Here is a tiny trained network, its code and every weight. The questions are about switching its units off for an input and a target symbol, where a switched-off unit gives its printed mean instead of its output.

import numpy as np


def w(rows, s, z=0):
    codes = np.array(rows[::2]) - 128.0
    scale = np.full(codes.shape[1], s)
    scale[-1] = z or s
    return codes * scale


def softmax(a):
    e = np.exp(a - a.max(-1, keepdims=True))
    return e / e.sum(-1, keepdims=True)


def log_softmax(a):
    a = a - a.max(-1, keepdims=True)
    return a - np.log(np.exp(a).sum(-1, keepdims=True))


def net(x, mask):
    ids = ['αγθλμπω'.index(c) for c in x.split()]
    T = len(ids)
    res = E[ids] + P[:T]
    u = 0
    for l in range(3):
        r = res
        for j in range(3):
            rows = slice(2 * j, 2 * j + 2)
            q, k, v = (r @ M[l][rows].T for M in (Q, K, V))
            z = softmax(np.where(np.tri(T) > 0, q @ k.T / 2**0.5, -1e9)) @ v
            o = O[l][rows]
            res = res + np.where(mask[u + j], z, o[:, -1]) @ o[:, :-1]
        u += 3
    return log_softmax(res[-1] @ U[:, :-1].T + U[:, -1])


Q, K, V, O = {}, {}, {}, {}
E = w([
[211,140,129],'α',
[31,188,152],'γ',
[132,164,90],'θ',
[146,6,222],'λ',
[168,115,62],'μ',
[157,164,195],'π',
[25,82,93],'ω',
],0.012)
P = w([
[124,103,141],'0',
[121,153,116],'1',
[103,124,113],'2',
[64,61,197],'3',
[118,191,61],'4',
[1,75,173],'5',
],0.0047)
Q[0] = w([
[108,104,117],'0.h0',
[163,137,6],'0.h0',
[53,116,139],'0.h1',
[2,112,30],'0.h1',
[133,113,95],'0.h2',
[68,150,110],'0.h2',
],0.0075)
K[0] = w([
[53,54,33],'0.h0',
[103,226,56],'0.h0',
[78,220,195],'0.h1',
[3,134,162],'0.h1',
[162,120,90],'0.h2',
[115,128,94],'0.h2',
],0.006)
V[0] = w([
[149,75,125],'0.h0',
[150,216,86],'0.h0',
[223,136,129],'0.h1',
[56,150,247],'0.h1',
[129,65,98],'0.h2',
[187,177,158],'0.h2',
],0.013)
O[0] = w([
[141,115,112,149],'0.h0',
[30,58,226,31],'0.h0',
[166,77,137,47],'0.h1',
[173,229,77,255],'0.h1',
[106,94,71,129],'0.h2',
[154,113,254,97],'0.h2',
],0.0063,0.0036)
Q[1] = w([
[79,81,131],'1.h0',
[86,154,196],'1.h0',
[19,212,133],'1.h1',
[85,76,85],'1.h1',
[214,180,229],'1.h2',
[59,40,254],'1.h2',
],0.0081)
K[1] = w([
[56,209,139],'1.h0',
[15,132,135],'1.h0',
[230,3,202],'1.h1',
[114,172,148],'1.h1',
[152,142,209],'1.h2',
[221,118,236],'1.h2',
],0.0048)
V[1] = w([
[172,122,156],'1.h0',
[99,103,157],'1.h0',
[146,158,150],'1.h1',
[50,170,164],'1.h1',
[138,157,76],'1.h2',
[121,94,248],'1.h2',
],0.012)
O[1] = w([
[198,106,157,122],'1.h0',
[185,137,67,92],'1.h0',
[168,192,178,137],'1.h1',
[122,255,106,107],'1.h1',
[97,103,232,193],'1.h2',
[165,163,19,2],'1.h2',
],0.0077,0.0058)
Q[2] = w([
[1,126,71],'2.h0',
[74,127,84],'2.h0',
[165,68,76],'2.h1',
[88,155,84],'2.h1',
[119,172,180],'2.h2',
[132,86,23],'2.h2',
],0.0077)
K[2] = w([
[214,98,124],'2.h0',
[184,183,149],'2.h0',
[145,135,125],'2.h1',
[147,138,152],'2.h1',
[99,83,202],'2.h2',
[248,153,42],'2.h2',
],0.011)
V[2] = w([
[58,133,152],'2.h0',
[254,120,143],'2.h0',
[73,135,81],'2.h1',
[130,56,120],'2.h1',
[106,135,32],'2.h2',
[172,218,122],'2.h2',
],0.0081)
O[2] = w([
[28,73,146,215],'2.h0',
[240,108,144,57],'2.h0',
[96,140,45,110],'2.h1',
[188,52,75,129],'2.h1',
[84,2,112,3],'2.h2',
[115,226,185,37],'2.h2',
],0.0063,0.0032)
U = w([
[173,89,81,142],'α',
[62,129,157,241],'γ',
[71,85,38,208],'θ',
[131,9,241,15],'λ',
[65,15,2,124],'μ',
[170,152,184,2],'π',
[8,10,122,125],'ω',
],0.0054,0.0042)

Each question gives the input, a string of symbols that net reads in full, and the target symbol t.
The units are the heads (2 rows each of Q, K, V and O). Each row of codes is followed by its name. A weight is (code - 128) times the scale printed after its matrix; where a second scale follows, it is the last column's (O and U).
mask holds one flag per head, layer by layer. A switched-off head (its flag False) gives its mean, the last column of its rows in O, instead of its output. The means were averaged over made-up inputs and are rounded, as every weight is.
A unit's drop is (log p(t) with every unit on - log p(t) with that unit switched off) / (log p(t) with every unit on - log p(t) with every unit switched off).
The circuit of an input: a set's keep is (log p(t) with only the set's units on - log p(t) with every unit switched off) / (log p(t) with every unit on - log p(t) with every unit switched off). Starting from all 9 units, units are removed one at a time, each time the one whose removal leaves the highest keep (on an exact tie, the one counted first), for as long as the keep stays at least 0.8.
circuit, biggest first: the units of the circuit, biggest drop first
most important unit: the unit with the biggest drop
heads that matter: for each layer, one digit per head in row order, 1 if its drop is at least 0.15 and else 0, layers parted by /
drop when u is switched off: that unit's drop, to one decimal
input α π π, target α: circuit, biggest first -> 1.h2, 0.h1, 2.h0, 0.h2
input ω α α, target ω: circuit, biggest first -> 2.h0, 0.h2, 1.h0, 1.h2
input π α λ π λ α, target α: circuit, biggest first -> 1.h2, 2.h0, 0.h2
input π α θ π, target π: circuit, biggest first -> 0.h2, 1.h1, 2.h2
input μ θ ω λ, target μ: circuit, biggest first -> 0.h1, 2.h2, 1.h2
input μ π μ λ, target μ: circuit, biggest first -> 0.h1, 1.h2
input π α γ π λ, target π: circuit, biggest first -> 1.h1, 0.h2, 2.h2
input ω α γ ω λ π, target ω: heads that matter -> 001 / 101 / 100
input α α ω, target α: heads that matter -> 011 / 101 / 100
input ω λ θ, target ω: most important unit -> 1.h2
input α α γ θ, target α: heads that matter -> 111 / 101 / 100
input λ ω ω α α, target λ: heads that matter -> 100 / 001 / 000
input α α μ, target α: drop when 0.h2 is switched off -> 0.5
input π α α, target π: drop when 1.h0 is switched off -> 0.2
input λ λ α γ α ω, target λ: drop when 2.h0 is switched off -> 0.2
input λ α α, target λ: most important unit -> 0.h0
